Below are the code and all the weights of a small trained network. Each question names an input and a target symbol and asks about switching units off, where a switched-off unit gives its printed mean instead of its output.

import numpy as np


def w(rows, s, z=0):
    codes = np.array(rows[::2]) - 128.0
    scale = np.full(codes.shape[1], s)
    scale[-1] = z or s
    return codes * scale


def norm(h):
    return h / np.sqrt((h * h).mean(-1, keepdims=True) + 1e-5)


def f(y):
    return y / 2 * (1 + np.tanh(0.7978845608 * (y + 0.044715 * y**3)))


def softmax(a):
    e = np.exp(a - a.max(-1, keepdims=True))
    return e / e.sum(-1, keepdims=True)


def log_softmax(a):
    a = a - a.max(-1, keepdims=True)
    return a - np.log(np.exp(a).sum(-1, keepdims=True))


def net(x, mask):
    ids = ['ΞΩαζλπ'.index(c) for c in x.split()]
    T = len(ids)
    res = E[ids] + P[:T]
    u = 0
    for l in range(3):
        r = norm(res)
        for j in range(2):
            rows = slice(2 * j, 2 * j + 2)
            q, k, v = (r @ M[l][rows].T for M in (Q, K, V))
            z = softmax(np.where(np.tri(T) > 0, q @ k.T / 2**0.5, -1e9)) @ v
            o = O[l][rows]
            res = res + np.where(mask[u + j], z, o[:, -1]) @ o[:, :-1]
        u += 2
        y = f(norm(res) @ A[l][:, :-1].T + A[l][:, -1])
        res = res + np.where(mask[u : u + 4], y, B[l][:, -1]) @ B[l][:, :-1]
        u += 4
    return log_softmax(norm(res)[-1] @ U[:, :-1].T + U[:, -1])


Q, K, V, O, A, B = {}, {}, {}, {}, {}, {}
E = w([
[161,149,188,136,151,9,171],'Ξ',
[96,94,157,202,136,140,112],'Ω',
[86,148,123,194,109,142,119],'α',
[144,50,211,167,207,49,131],'ζ',
[68,155,142,201,124,131,184],'λ',
[47,160,138,137,109,163,116],'π',
],0.016)
P = w([
[95,173,183,157,163,124,110],'0',
[53,93,110,116,55,71,146],'1',
[168,124,131,133,103,215,156],'2',
[33,86,117,167,78,60,86],'3',
[117,167,125,134,175,171,145],'4',
[131,7,124,114,84,54,237],'5',
[62,148,188,143,134,205,118],'6',
[15,75,136,155,75,135,181],'7',
[176,202,109,210,115,139,88],'8',
],0.013)
Q[0] = w([
[97,14,41,76,76,109,207],'L0H0',
[217,92,6,58,157,148,168],'L0H0',
[103,30,72,77,84,89,163],'L0H1',
[184,147,104,84,110,138,178],'L0H1',
],0.018)
K[0] = w([
[221,90,70,66,106,213,201],'L0H0',
[139,50,114,107,6,128,163],'L0H0',
[189,72,62,108,157,187,146],'L0H1',
[182,90,139,112,55,150,146],'L0H1',
],0.02)
V[0] = w([
[95,142,101,157,142,228,4],'L0H0',
[195,37,121,213,156,63,109],'L0H0',
[49,108,153,107,53,123,176],'L0H1',
[74,26,91,120,155,145,227],'L0H1',
],0.015)
O[0] = w([
[233,76,202,160,185,48,254,245],'L0H0',
[185,192,155,94,83,213,126,92],'L0H0',
[60,31,177,199,203,142,78,201],'L0H1',
[89,140,61,168,115,227,68,92],'L0H1',
],0.0095,0.012)
A[0] = w([
[45,95,1,102,58,40,161,7],'L0N0',
[148,194,92,68,48,123,99,137],'L0N1',
[187,52,128,88,162,51,176,141],'L0N2',
[226,194,231,116,221,185,123,159],'L0N3',
],0.012,0.0012)
B[0] = w([
[199,24,122,166,90,139,26,136],'L0N0',
[13,148,157,94,158,70,248,150],'L0N1',
[54,121,157,201,76,147,177,253],'L0N2',
[182,158,75,95,162,204,4,178],'L0N3',
],0.013,0.015)
Q[1] = w([
[113,90,140,71,6,126,147],'L1H0',
[159,198,132,106,137,168,36],'L1H0',
[116,221,191,112,162,130,85],'L1H1',
[125,150,76,104,78,176,141],'L1H1',
],0.017)
K[1] = w([
[66,97,97,80,23,142,149],'L1H0',
[177,118,91,107,105,171,9],'L1H0',
[151,240,187,70,112,127,102],'L1H1',
[118,52,91,92,62,133,92],'L1H1',
],0.016)
V[1] = w([
[152,180,218,144,144,82,246],'L1H0',
[250,195,131,157,138,234,124],'L1H0',
[67,97,82,174,163,160,174],'L1H1',
[109,116,193,96,76,84,112],'L1H1',
],0.012)
O[1] = w([
[214,178,73,33,120,180,98,252],'L1H0',
[131,28,137,172,211,118,168,62],'L1H0',
[210,75,173,81,80,158,6,193],'L1H1',
[62,187,131,157,173,115,193,139],'L1H1',
],0.011,0.014)
A[1] = w([
[132,112,80,97,70,68,34,160],'L1N0',
[233,171,167,102,162,193,153,7],'L1N1',
[38,78,114,120,79,60,118,61],'L1N2',
[55,40,36,88,91,3,161,19],'L1N3',
],0.017,0.0021)
B[1] = w([
[75,45,107,118,202,114,78,165],'L1N0',
[233,138,104,203,82,132,74,252],'L1N1',
[235,120,112,224,113,215,198,178],'L1N2',
[198,39,24,162,246,251,121,155],'L1N3',
],0.012)
Q[2] = w([
[141,17,26,105,45,160,182],'L2H0',
[241,87,167,103,106,57,149],'L2H0',
[130,19,5,100,47,120,97],'L2H1',
[119,71,139,72,13,47,207],'L2H1',
],0.013)
K[2] = w([
[226,100,108,139,135,210,215],'L2H0',
[175,123,193,252,113,114,133],'L2H0',
[159,44,141,29,103,51,167],'L2H1',
[84,95,198,169,26,67,221],'L2H1',
],0.014)
V[2] = w([
[130,113,93,92,97,173,171],'L2H0',
[111,84,72,112,125,140,97],'L2H0',
[165,114,127,57,153,93,177],'L2H1',
[195,194,147,41,254,138,142],'L2H1',
],0.015)
O[2] = w([
[41,191,148,159,174,169,54,109],'L2H0',
[121,82,74,101,199,138,124,2],'L2H0',
[153,42,133,196,146,140,209,15],'L2H1',
[84,58,119,254,74,156,70,31],'L2H1',
],0.0098,0.0047)
A[2] = w([
[123,62,189,97,47,4,204,163],'L2N0',
[170,102,88,93,151,111,51,158],'L2N1',
[159,53,76,176,231,114,192,2],'L2N2',
[148,67,111,36,100,126,144,123],'L2N3',
],0.019,0.0017)
B[2] = w([
[72,25,254,167,144,129,203,246],'L2N0',
[135,95,96,58,104,88,128,194],'L2N1',
[120,169,142,58,217,181,167,207],'L2N2',
[75,140,102,148,104,104,68,152],'L2N3',
],0.018,0.013)
U = w([
[111,75,208,135,69,47,226,185],'Ξ',
[67,128,98,253,120,144,108,3],'Ω',
[232,158,128,166,54,106,150,130],'α',
[157,138,119,125,228,143,180,78],'ζ',
[100,72,97,71,115,37,108,238],'λ',
[80,242,136,98,89,93,186,218],'π',
],0.0062,0.00055)

Each question gives the input, a string of symbols that net reads in full, and the target symbol t.
The units are the heads (2 rows each of Q, K, V and O) and the neurons (one row each of A and B). Each row of codes is followed by its name. A weight is (code - 128) times the scale printed after its matrix; where a second scale follows, it is the last column's (O, A, B and U).
mask holds one flag per unit, layer by layer, with each layer's heads first. A switched-off unit (its flag False) gives its mean, the last column of its rows in O or B, instead of its output. The means were averaged over made-up inputs and are rounded, as every weight is.
A unit's drop is (log p(t) with every unit on - log p(t) with that unit switched off) / (log p(t) with every unit on - log p(t) with every unit switched off).
The circuit of an input: a set's keep is (log p(t) with only the set's units on - log p(t) with every unit switched off) / (log p(t) with every unit on - log p(t) with every unit switched off). Starting from the 12 units with the biggest drops (on a tie, the unit counted first), units are removed one at a time, each time the one whose removal leaves the highest keep (on an exact tie, the one counted first), for as long as the keep stays at least 0.8.
circuit, biggest first: the units of the circuit, biggest drop first
unit that matters most: the unit with the biggest drop
k most important neurons of layer l: the k neurons of layer l with the biggest drops, biggest first
which heads matter: for each layer, one digit per head in row order, 1 if its drop is at least 0.15 and else 0, layers parted by /
input π ζ ζ ζ π λ, target π: which heads matter => 10 / 00 / 00
input λ α Ξ ζ Ω, target λ: which heads matter => 10 / 00 / 00
input π Ω ζ Ω Ω Ξ α λ, target α: unit that matters most => L0H0
input Ω λ Ξ π Ξ, target ζ: circuit, biggest first => L1H0, L0H0, L0N3, L2N2
input Ω ζ π Ω α λ α Ω Ω, target ζ: which heads matter => 10 / 10 / 00
input Ω λ ζ α Ξ α Ω π, target Ω: circuit, biggest first => L0H0, L1H0
input λ Ω π Ξ, target λ: circuit, biggest first => L0H0, L1N0, L2N1
input α Ξ α α α α π, target α: which heads matter => 00 / 00 / 00
input Ξ π Ξ, target π: which heads matter => 10 / 00 / 01
input Ω π ζ λ α α π, target ζ: circuit, biggest first => L0H0, L1H0, L0N3, L2N2
input π Ξ ζ α π ζ, target π: circuit, biggest first => L0H0, L0N1, L0H1
input α π π α Ω Ω, target ζ: circuit, biggest first => L0H0, L1N3, L2N2
input ζ Ω α λ Ξ π π Ξ, target Ω: circuit, biggest first => L0H0, L1H0
input Ξ λ Ω Ω λ π π Ω Ξ, target π: circuit, biggest first => L0H0, L0N1
input λ π Ω α π α ζ Ξ, target ζ: unit that matters most => L0H0
input ζ λ Ω Ω α α Ω Ω λ, target Ω: circuit, biggest first => L0H0, L1H0, L0H1
input α α λ α Ξ Ω ζ, target α: which heads matter => 00 / 10 / 00
input α π Ξ π λ ζ, target Ω: which heads matter => 10 / 10 / 00
input Ξ α Ω π α, target π: which heads matter => 10 / 00 / 01
input ζ π π α, target π: which heads matter => 10 / 00 / 00
input Ξ α λ Ξ ζ α, target λ: which heads matter => 01 / 00 / 00
input Ω λ λ λ Ω π α π α, target ζ: unit that matters most => L1H0
input Ξ ζ λ λ π, target π: which heads matter => 10 / 00 / 01
input Ω Ω α Ξ λ α π, target ζ: which heads matter => 10 / 10 / 00
input α Ξ ζ α α π, target π: which heads matter => 10 / 00 / 00
input ζ π π π λ π Ξ, target Ω: 2 most important neurons of layer 0 => L0N3, L0N1
